Here is a tiny trained network, its code and every weight. The questions are about switching its units off for an input and a target symbol, where a switched-off unit gives its printed mean instead of its output.

import numpy as np


def w(rows, s, z=0):
    codes = np.array(rows[::2]) - 128.0
    scale = np.full(codes.shape[1], s)
    scale[-1] = z or s
    return codes * scale


def f(y):
    return y / 2 * (1 + np.tanh(0.7978845608 * (y + 0.044715 * y**3)))


def softmax(a):
    e = np.exp(a - a.max(-1, keepdims=True))
    return e / e.sum(-1, keepdims=True)


def log_softmax(a):
    a = a - a.max(-1, keepdims=True)
    return a - np.log(np.exp(a).sum(-1, keepdims=True))


def net(x, mask):
    ids = ['βγδζλμπφψ'.index(c) for c in x.split()]
    T = len(ids)
    res = E[ids] + P[:T]
    r = res
    for j in range(2):
        rows = slice(2 * j, 2 * j + 2)
        q, k, v = (r @ M[0][rows].T for M in (Q, K, V))
        z = softmax(np.where(np.tri(T) > 0, q @ k.T / 2**0.5, -1e9)) @ v
        o = O[0][rows]
        res = res + np.where(mask[j], z, o[:, -1]) @ o[:, :-1]
    y = f(res @ A[0][:, :-1].T + A[0][:, -1])
    res = res + np.where(mask[2:18], y, B[0][:, -1]) @ B[0][:, :-1]
    return log_softmax(res[-1] @ U[:, :-1].T + U[:, -1])


Q, K, V, O, A, B = {}, {}, {}, {}, {}, {}
E = w([
[109,140,167],'β',
[106,54,74],'γ',
[4,173,175],'δ',
[100,128,156],'ζ',
[111,104,107],'λ',
[86,107,178],'μ',
[143,204,99],'π',
[129,63,62],'φ',
[24,141,81],'ψ',
],0.019)
P = w([
[162,252,182],'0',
[136,189,173],'1',
[119,167,157],'2',
[123,168,145],'3',
[134,194,136],'4',
[133,203,140],'5',
[160,195,153],'6',
[166,216,175],'7',
],0.004)
Q[0] = w([
[137,133,193],'h0',
[157,128,85],'h0',
[188,93,196],'h1',
[252,68,92],'h1',
],0.015)
K[0] = w([
[213,111,127],'h0',
[90,122,132],'h0',
[215,89,43],'h1',
[252,48,121],'h1',
],0.013)
V[0] = w([
[10,195,188],'h0',
[254,207,133],'h0',
[114,131,178],'h1',
[39,165,8],'h1',
],0.0085)
O[0] = w([
[26,168,159,253],'h0',
[202,241,95,54],'h0',
[149,129,206,168],'h1',
[54,133,5,220],'h1',
],0.011,0.0062)
A[0] = w([
[120,171,147,62],'n0',
[52,170,213,37],'n1',
[234,132,125,118],'n2',
[144,96,189,82],'n3',
[88,130,12,159],'n4',
[94,57,128,112],'n5',
[93,73,110,192],'n6',
[208,182,82,29],'n7',
[182,113,165,2],'n8',
[38,83,124,204],'n9',
[171,147,112,218],'n10',
[152,54,215,52],'n11',
[212,174,164,97],'n12',
[145,120,150,75],'n13',
[91,159,170,55],'n14',
[53,146,141,132],'n15',
],0.011,0.0079)
B[0] = w([
[67,140,154,129],'n0',
[150,116,163,190],'n1',
[2,134,76,126],'n2',
[139,37,20,132],'n3',
[181,99,185,195],'n4',
[131,196,153,163],'n5',
[126,168,106,186],'n6',
[102,16,197,128],'n7',
[57,79,106,125],'n8',
[159,117,122,249],'n9',
[194,239,92,129],'n10',
[115,66,27,136],'n11',
[107,139,137,129],'n12',
[99,27,65,123],'n13',
[127,105,151,148],'n14',
[111,133,77,207],'n15',
],0.0098,0.023)
U = w([
[150,126,251,2],'β',
[211,97,135,131],'γ',
[41,161,133,88],'δ',
[145,118,184,107],'ζ',
[183,132,138,165],'λ',
[130,39,160,180],'μ',
[142,209,132,170],'π',
[221,106,120,185],'φ',
[83,164,1,122],'ψ',
],0.0098,0.0071)

Each question gives the input, a string of symbols that net reads in full, and the target symbol t.
The units are the heads (2 rows each of Q, K, V and O) and the neurons (one row each of A and B). Each row of codes is followed by its name. A weight is (code - 128) times the scale printed after its matrix; where a second scale follows, it is the last column's (O, A, B and U).
mask holds one flag per unit, heads first, then neurons. A switched-off unit (its flag False) gives its mean, the last column of its rows in O or B, instead of its output. The means were averaged over made-up inputs and are rounded, as every weight is.
A unit's drop is (log p(t) with every unit on - log p(t) with that unit switched off) / (log p(t) with every unit on - log p(t) with every unit switched off).
The circuit of an input: a set's keep is (log p(t) with only the set's units on - log p(t) with every unit switched off) / (log p(t) with every unit on - log p(t) with every unit switched off). Starting from the 12 units with the biggest drops (on a tie, the unit counted first), units are removed one at a time, each time the one whose removal leaves the highest keep (on an exact tie, the one counted first), for as long as the keep stays at least 0.8.
circuit, biggest first: the units of the circuit, biggest drop first
unit that matters most: the unit with the biggest drop
k most important neurons: the k neurons with the biggest drops, biggest first
which heads matter: for each layer, one digit per head in row order, 1 if its drop is at least 0.15 and else 0, layers parted by /
drop of u: that unit's drop, to one decimal
input ψ λ π, target ψ: 2 most important neurons -> n1; n15
input β π λ, target π: circuit, biggest first -> h0; n4; h1; n3
input π ζ μ, target π: circuit, biggest first -> h0
input μ β γ μ, target μ: circuit, biggest first -> h1; n11; n3; h0
input μ β μ, target μ: circuit, biggest first -> h1; n11; n3; n10
input δ λ β φ, target δ: which heads matter -> 10
input ζ μ ψ ζ, target ψ: which heads matter -> 01
input δ μ ζ, target δ: circuit, biggest first -> n4; h0
input π π β, target π: circuit, biggest first -> h0; n10
input ζ β δ β, target δ: circuit, biggest first -> n4; h0
input μ μ γ β ζ, target μ: 2 most important neurons -> n11; n3
input π β β, target π: 2 most important neurons -> n4; n10
input ψ δ μ, target δ: drop of n6 -> 0.1
input δ ζ β β λ, target δ: drop of n15 -> 0.1
input β β π φ ψ μ μ, target ψ: unit that matters most -> h1
input ζ β μ γ β, target μ: drop of n5 -> 0.3
